[  2   2  -6 -18 -26  35  11   1  -4  -1  -1 -16   1  -3   0   3  -5   3
 -11  -1  -2  -4   2  -5   1   6  -9  -8   5  -4  34  -2   3  -5  -6   1
   5  18   1  -4   1   2  -2   9  -1   6   2   3   4  -2   3  -4  -5   0
   3  -1  -3  -5  -3  -4  18  -5   2  -8  -3   4  24   3   2  -4   3] | (79) & [57]
[  8  -2  -1 -15 -20  21  22  -5  -2   0   1  -3  -8   0  -2  -1   8  -3
  -9   2   2   3   5  -5   8  -1 -29 -21   4  -4  14   2  22 -10  12  -1
  24   6  -4  -2   0  16  -2  13  -5   3   6   0   0  -7 -16   0  -6   5
  -2  -4  -4  -1   1  -5  16  -3  -2  -8  -7   2  35  16   3  -2   0] | (74) & [62]
[  9  -5  -7 -14 -14  41   7  -8   1  -3   3  -6   1   2  -1   4   0  -2
  -6   0   2   0   2   0   1  -6 -32   0   0  -2  23  13  17  -8  -1   9
  12   3  -5  10  -1  -8   3   8  -1  10   9   3   0  -3  -4  -6  -4   4
  -1  -1  -3  -4 -11  -3   9  -1   2  -8  -3  -5  24  -1   3  -8   0] | (74) & [62]
[  9   1  -3 -19 -19  20   8  -1   3  -2   0 -20   4  -9  -4   1  -3  -1
  -7   2  -1   3   2  -8   5  -3 -17  -3   3   4  17   5   7  -1  -8   2
  14  20   9   6  -2   5   0   5  -3   1   1   1   1  -7   7   4   1   4
   4  -2  -5  -1 -13  -3  18  -7   2 -11   1   2  25   4   1  -4   2] | (79) & [62]
[  4   2  -8 -12 -24  40  26  -9   1  -4   1  -3   3  -5  -3   3  -2  -2
  -9   0   0  13   7  -5   0  -2 -22 -12  -3  -4  24   2  18 -11  18   4
  18   5  13   0  -4  -6   2   6  -6   2   1  -6  -4  -3 -11  -3  -2   6
   2  -1  -6  -2   1  -2  15  -6   0  -5  -8  -6  27  -2  -1  -4   0] | (74) & [57]
[  9  -3   0  -6  -1  -5  28  -2  -1  -5   6 -46   6   1  -2   3   6  -6
  -5   0   3  -4   4   1   3  -2 -50   0  -3   3  11   7   3  -3 -17   6
  -1   6  -5   5  -7   1  -1  -1   3   7   2  13   3  -5  -6   0 -12   8
   0  -2  -3   1  -2   0   7   0   4  -5 -21   4 -12   0  -1  -8   1] | (77) & [57]
[  9   1   3  -9   5   9  12  -7  -1  -3   2 -30  10   0   4   3  -4   4
 -11   6  -8  -8  -2  -3  -4  -3 -34  15   0  11  24  11   7   2 -28   4
   6  16  -8   6   2 -11   0  -8   0   2   0  -1   4  -1   0   2 -11   6
  -1   2  -2   3 -11   2   3  -4   1  -3   7   1  -2 -10   3  -5  -2] | (77) & [57]
[  4   0  -6 -17 -16  32  18   3  -4   4   0  10   2  -1  -7   4   0  -4
  -5   6  -1   4   1  -6   1   3  -9  -2   5   2  11   6  19  -5  -8   3
  10   1   2  -3  -2  19  -3   7  -1   3   1   2   1   0  -2   3  -7   4
   0  -2  -4   4   2   0  13   2   2  -6  -6   6  13  21   5  -2  -1] | (79) & [62]
[  6  -3 -10 -11 -13  37  18 -12   0   2  -1  -9   4  -1  -3   0  -9   1
  -7   0   1   2   3  -3   1  -3 -32   3   1  -2  34   8  22 -10  17   5
  15   6   7   5  -2  -9  -1   6   0   2   1   3  -1  -5 -16  -5  -5  15
   1  -1  -8   1   2  -3  10   2   0  -1  -9 -10  39  -6   7  -1  -5] | (74) & [62]
[  2  -4   1 -15  -7   7  -1  -6   4  -1  -2 -42   3   0  -8  14   3   3
  -1   0   2  -8  -4  -2  -3  -4 -34   8  -6   6  27   4   6   3 -28   5
  -3  10  -4   6  -5  -2  -4   7   2   6  -1  -2   1  -2   5  -2 -12   2
   9   2  -3  -4  -5  -1   9   1   6  -3  -3  -5  15  -1  -1  -5   0] | (76) & [57]
[  0   1  -3 -23 -25  52  14  -6  -5  -4  -7 -16   4  -2  -2   1  -6  -6
 -17   1   2  -1   0  -2   2  -1  -4  -1   2   3  37   5  15   0 -32   0
  -7   7   6   1   3  12   0   0   0   2  -3   4  12  -1  12  -2  -4   7
   1   1  -9   0  -7  -5  13  -3   8 -12   0   2   1  10  -3 -10  -1] | (79) & [62]
[ 10 -10  -3  -6  -2 -13  16  -7  -1   1   9 -37   6   2  -2   4  -3   3
  -1   3   3 -10   4  -1  -1  -1 -55  18   0   8  19  10   0  -2 -26   9
   8   6 -13   6  -6  -2   0   4   1   7  -1   2   5   0  -9  -2 -15   4
  -3  -1  -3   1  -4   1   8   2   6 -13  -4   1   5   5   0  -5   0] | (76) & [57]
[ 11  -2   1 -16 -19  30  21 -21  -5  -2  -3  -8   4  -4  -1   9  -2  -6
 -11  -5  -5   3  -1  -5   7  -3 -17  -2   5  -1  30   3  22  -3   2   2
   9   6   4   1   1 -16   0   9   6   5  -1   3   7  -5  -3  -2 -10   9
   2   2  -2  -1   1   1  12  -5   5  -9   0  -3  22   6  -2  -3   1] | (74) & [57]
[  3  -2 -12 -12 -21  38  14  -6  -2   0  -4  -5  -1  -6  -3   1  -2  -1
 -10   5  -1   3   6  -6   1  -2 -22  -4  -3  -5  35   6  16 -10  14   1
  13  11  -2   4  -3  -3  -2  16  -1   6   2   1   2   1  -6  -5  -3   7
   0  -5  -4  -1  -3   2  12  -5  -3  -3 -13  -5  43   1   3  -3   7] | (74) & [66]
[  3  -3 -10 -13 -20  22   9  -6  -2  -1  -4 -28   1  -6  -2   3   1   2
   2   3  -1   0   5  -2   0   1 -30   1  -5   0  31   7   2  -6   8   1
  11  15  -2   3  -6 -10 -12  15  -1  -1  -2   5   0   1  -3  -2  -8   4
   3  -3  -5  -8   0  -3  25  -1   0  -3  -8  -9  40   9  -1  -6   0] | (74) & [64]

[ -4 -13 -13 -10   8  -4   8 -12  12  -4   0  -6  10  -5  19  -6   2   0
 -19  10   9  17  -2  20 -16   3   4  -3   8  14  -2  -1   0  -8   8   3
  -1   7   2  17  -4   6   0   2  -6  -1  -3  -5   3  -4   2  -2  -5 -11
  -6   4  -2  -8  -8   8 -16  -4  -2   1  -6  -8  -1  -2   3   1  -3] | <32> & <92>
[ -4  -6   1  -7   8  -3   8  -9  11  -7   0  -6   9  -2  23   0   0  -1
 -23  12   5  24  -3  22 -13   5  13  -3   7  18  -1   1  -2  -9   8   6
  -4   9  -6  16  -6   6  14   3  -6  13  -8  -4  -5  -3   3   1  -9  -7
  -3   0  -2  -9  -6  13 -20  -9   2  -1  -9  -1   2   0  -1  -1  -2] | <32> & <92>
[ -3  -8 -10  -4  10  -4   5 -16   7  -5   0  -8  10   1  25   4  -2  -1
 -18  12  12  21  -3  25 -19   3   8  -1   4  15  -4   0  -1 -10   8   4
   1  13   2  24  -5   6  11   4  -2  15  -7  -5  -2  -1   5  -7 -10  -5
  -3  -7  -3  -8  -5  12 -26  -6   3   1  -9  -2   5   0   3   3  -1] | <32> & <92>
[ -3 -15 -10   2   4  -8   6 -13  15  -6  -6 -10   7   2  17   4   1   4
 -18  12   4  15  -3  18 -14  -2   7  -4  -1  13  -2  -1  -1  -5   6   2
   1   5   0  23  -4   4   8   1  -1   6  -6  -4  -4  -5   4 -11 -10  -9
  -4 -12  -2  -8  -6  10 -24  -5  -2   1  -6  -4   3  -1   4   1  -2] | <32> & <92>
[  0 -14  -3   8   9  -9   5 -10  10  -4  -8  -5   3   5  17   8  -2   2
 -20  13   4  25  -5  18 -17  -1   6  -2   1  11  -1   1   0  -8   5   2
   1  13  -1  19  -6   6  17   4  -1  16  -8  -4  -4  -8   5  -8 -13  -7
  -6 -12   2 -11  -4  10 -28  -7   1   1  -5  -1   7  -1   4   0  -2] | <32> & <92>
